Here is a tiny trained network, its code and every weight. The questions are about switching its units off for an input and a class, where a switched-off unit gives its printed mean instead of its output.

import numpy as np


def w(rows, s, z=0):
    codes = np.array(rows[::2]) - 128.0
    scale = np.full(codes.shape[1], s)
    scale[-1] = z or s
    return codes * scale


def norm(h):
    return h / np.sqrt((h * h).mean(-1, keepdims=True) + 1e-5)


def f(y):
    return y / 2 * (1 + np.tanh(0.7978845608 * (y + 0.044715 * y**3)))


def log_softmax(a):
    a = a - a.max(-1, keepdims=True)
    return a - np.log(np.exp(a).sum(-1, keepdims=True))


def net(x, mask):
    res = np.array(x, float).reshape(1, 2) / 4 @ E
    u = 0
    for l in range(2):
        y = f(norm(res) @ A[l][:, :-1].T + A[l][:, -1])
        res = res + np.where(mask[u : u + 7], y, B[l][:, -1]) @ B[l][:, :-1]
        u += 7
    return log_softmax(norm(res)[-1] @ U[:, :-1].T + U[:, -1])


A, B = {}, {}
E = w([
[129,188,82,114,102,61,107,22,166,81,158],'x0',
[132,144,131,197,150,44,91,137,179,57,6],'x1',
],0.011)
A[0] = w([
[233,46,166,129,254,143,54,124,183,151,165,74],'L0N0',
[139,156,146,170,159,99,137,152,159,100,74,192],'L0N1',
[205,4,116,109,178,181,30,157,128,103,112,109],'L0N2',
[167,164,95,128,140,111,129,84,153,87,140,167],'L0N3',
[140,59,77,57,90,157,87,124,71,154,88,2],'L0N4',
[113,153,146,144,108,138,206,170,91,175,82,175],'L0N5',
[98,170,128,140,104,180,212,145,85,141,204,135],'L0N6',
],0.006,0.0027)
B[0] = w([
[113,253,112,253,82,156,128,125,92,101,136,134],'L0N0',
[238,14,85,32,151,203,64,47,106,206,214,217],'L0N1',
[42,122,129,87,69,30,124,180,165,104,161,174],'L0N2',
[7,97,172,195,48,138,140,201,65,165,108,209],'L0N3',
[207,171,50,185,112,108,116,142,181,151,72,135],'L0N4',
[21,185,171,172,99,84,111,77,174,153,120,185],'L0N5',
[243,52,146,74,199,119,23,40,182,115,141,253],'L0N6',
],0.0066,0.0052)
A[1] = w([
[120,167,101,124,116,74,154,72,117,43,112,75],'L1N0',
[141,226,143,124,171,60,95,104,251,108,149,153],'L1N1',
[180,105,135,160,176,90,111,137,150,64,10,74],'L1N2',
[85,104,93,112,64,126,133,99,89,158,163,183],'L1N3',
[130,123,171,143,173,155,160,219,122,119,79,6],'L1N4',
[161,66,172,132,159,123,81,107,134,107,88,197],'L1N5',
[145,197,66,136,93,136,131,77,145,161,182,19],'L1N6',
],0.016,0.0012)
B[1] = w([
[33,59,217,183,56,105,121,165,148,204,71,211],'L1N0',
[128,222,49,140,152,118,171,161,100,50,125,199],'L1N1',
[247,78,144,15,202,234,111,89,117,185,254,231],'L1N2',
[160,215,65,121,173,110,141,122,136,51,141,234],'L1N3',
[8,158,128,219,26,29,134,111,148,107,45,186],'L1N4',
[86,186,108,162,117,100,157,151,118,82,104,251],'L1N5',
[99,44,205,168,111,145,118,191,127,194,62,214],'L1N6',
],0.0085,0.012)
U = w([
[211,63,134,80,174,187,88,99,120,151,182,240],'0',
[8,111,163,217,38,99,140,191,128,169,71,192],'1',
[136,247,8,161,153,105,165,166,100,16,112,86],'2',
[191,108,71,152,74,115,181,92,113,125,35,4],'3',
],0.011,0.0029)

Each question gives the input, the list of numbers given to net, and the class t.
The units are the neurons (one row each of A and B). Each row of codes is followed by its name. A weight is (code - 128) times the scale printed after its matrix; where a second scale follows, it is the last column's (A, B and U).
mask holds one flag per neuron, layer by layer. A switched-off neuron (its flag False) gives its mean, the last column of its row in B, instead of its output. The means were averaged over made-up inputs and are rounded, as every weight is.
A unit's drop is (log p(t) with every unit on - log p(t) with that unit switched off) / (log p(t) with every unit on - log p(t) with every unit switched off).
top k neurons: the k neurons with the biggest drops, biggest first
k most important neurons of layer l: the k neurons of layer l with the biggest drops, biggest first
drop of u: that unit's drop, to one decimal
input [1,-2], class 2: top 3 neurons	L0N6, L1N2, L1N0
input [7,7], class 0: top 3 neurons	L1N2, L1N4, L0N5
input [7,6], class 1: 2 most important neurons of layer 1	L1N0, L1N3
input [0,-3], class 2: top 3 neurons	L0N6, L0N1, L1N2
input [-7,-6], class 1: top 3 neurons	L0N1, L1N2, L1N4
input [2,-3], class 2: top neuron	L1N0
input [-2,3], class 2: 3 most important neurons of layer 1	L1N5, L1N0, L1N6
input [5,-4], class 1: top 2 neurons	L0N1, L1N6
input [1,3], class 2: top 3 neurons	L0N1, L0N6, L1N5
input [6,5], class 1: top 3 neurons	L1N0, L0N6, L1N1
input [4,1], class 1: top 2 neurons	L1N0, L0N6
input [-3,2], class 2: 2 most important neurons of layer 0	L0N1, L0N2
input [-1,3], class 2: 3 most important neurons of layer 1	L1N5, L1N0, L1N2
input [8,0], class 1: most important neuron of layer 1	L1N0
input [0,3], class 2: top 3 neurons	L0N1, L1N5, L0N6
input [-2,8], class 0: drop of L1N2	1.4
input [0,1], class 2: drop of L0N2	0.0
input [-2,7], class 0: drop of L1N2	1.3
input [1,5], class 0: drop of L1N2	0.9
input [6,-3], class 1: most important neuron of layer 1	L1N6
